Below are the code and all the weights of a small trained network. Each question names an input and a class and asks about switching units off, where a switched-off unit gives its printed mean instead of its output.

import numpy as np


def w(rows, s, z=0):
    codes = np.array(rows[::2]) - 128.0
    scale = np.full(codes.shape[1], s)
    scale[-1] = z or s
    return codes * scale


def norm(h):
    return h / np.sqrt((h * h).mean(-1, keepdims=True) + 1e-5)


def f(y):
    return np.maximum(y, 0)


def log_softmax(a):
    a = a - a.max(-1, keepdims=True)
    return a - np.log(np.exp(a).sum(-1, keepdims=True))


def net(x, mask):
    res = np.array(x, float).reshape(1, 2) / 4 @ E
    u = 0
    for l in range(3):
        y = f(norm(res) @ A[l][:, :-1].T + A[l][:, -1])
        res = res + np.where(mask[u : u + 5], y, B[l][:, -1]) @ B[l][:, :-1]
        u += 5
    return log_softmax(norm(res)[-1] @ U[:, :-1].T + U[:, -1])


A, B = {}, {}
E = w([
[115,170,148,12,170,105],'x0',
[37,93,255,123,125,178],'x1',
],0.014)
A[0] = w([
[145,159,170,107,51,155,150],'0.n1',
[142,225,78,207,179,100,254],'0.n2',
[102,94,148,121,64,134,101],'0.n3',
[114,139,178,116,90,116,32],'0.n4',
[169,130,180,54,255,104,40],'0.n5',
],0.0076,0.005)
B[0] = w([
[105,214,150,167,193,72,157],'0.n1',
[37,166,220,133,179,153,255],'0.n2',
[81,227,180,186,164,74,158],'0.n3',
[53,207,111,168,151,132,136],'0.n4',
[113,122,152,121,2,76,177],'0.n5',
],0.0082,0.0073)
A[1] = w([
[184,75,62,223,46,151,98],'1.n1',
[221,182,3,140,169,95,75],'1.n2',
[76,192,146,134,84,79,213],'1.n3',
[170,152,44,161,149,119,2],'1.n4',
[104,173,140,181,123,117,96],'1.n5',
],0.011,0.0037)
B[1] = w([
[218,4,227,166,69,29,196],'1.n1',
[20,211,180,156,221,214,218],'1.n2',
[193,98,46,188,141,145,254],'1.n3',
[62,150,166,105,94,196,171],'1.n4',
[158,99,86,111,128,124,203],'1.n5',
],0.011,0.0092)
A[2] = w([
[84,150,186,158,99,191,156],'2.n1',
[165,203,120,33,119,54,48],'2.n2',
[132,144,99,6,124,110,3],'2.n3',
[219,136,102,158,164,112,84],'2.n4',
[161,90,72,114,156,159,112],'2.n5',
],0.016,0.003)
B[2] = w([
[128,183,94,79,161,106,255],'2.n1',
[151,99,161,211,96,78,201],'2.n2',
[184,59,148,249,92,89,185],'2.n3',
[114,136,99,82,107,130,202],'2.n4',
[115,153,102,99,80,145,168],'2.n5',
],0.019,0.0098)
U = w([
[46,244,145,156,251,125,160],'0',
[187,31,163,210,94,40,203],'1',
[127,138,13,87,71,151,172],'2',
[137,91,153,104,129,189,51],'3',
[171,60,157,77,161,197,2],'4',
[178,72,155,75,155,172,14],'5',
],0.018,0.0093)

Each question gives the input, the list of numbers given to net, and the class t.
The units are the neurons (one row each of A and B). Each row of codes is followed by its name. A weight is (code - 128) times the scale printed after its matrix; where a second scale follows, it is the last column's (A, B and U).
mask holds one flag per neuron, layer by layer. A switched-off neuron (its flag False) gives its mean, the last column of its row in B, instead of its output. The means were averaged over made-up inputs and are rounded, as every weight is.
A unit's drop is (log p(t) with every unit on - log p(t) with that unit switched off) / (log p(t) with every unit on - log p(t) with every unit switched off).
The circuit of an input: a set's keep is (log p(t) with only the set's units on - log p(t) with every unit switched off) / (log p(t) with every unit on - log p(t) with every unit switched off). Starting from the 12 units with the biggest drops (on a tie, the unit counted first), units are removed one at a time, each time the one whose removal leaves the highest keep (on an exact tie, the one counted first), for as long as the keep stays at least 0.8.
units of the circuit, in order: the units of the circuit, biggest drop first
top k neurons: the k neurons with the biggest drops, biggest first
top k neurons in layer l: the k neurons of layer l with the biggest drops, biggest first
drop when u is switched off: that unit's drop, to one decimal
input [-6,6], class 0: units of the circuit, in order -> (2.n1)
input [8,7], class 1: units of the circuit, in order -> (1.n2 0.n2)
input [-3,-1], class 2: top 2 neurons -> (0.n2 1.n2)
input [8,-7], class 1: top 3 neurons -> (2.n2 2.n3 0.n5)
input [-1,3], class 2: top 2 neurons in layer 1 -> (1.n2 1.n3)
input [4,3], class 1: top 2 neurons -> (1.n2 0.n2)
input [-2,-2], class 2: top 2 neurons -> (0.n2 1.n2)
input [-2,-1], class 2: drop when 0.n2 is switched off -> 0.2
input [-3,-4], class 0: drop when 0.n3 is switched off -> 0.0
input [-6,-8], class 0: drop when 1.n2 is switched off -> 2.4
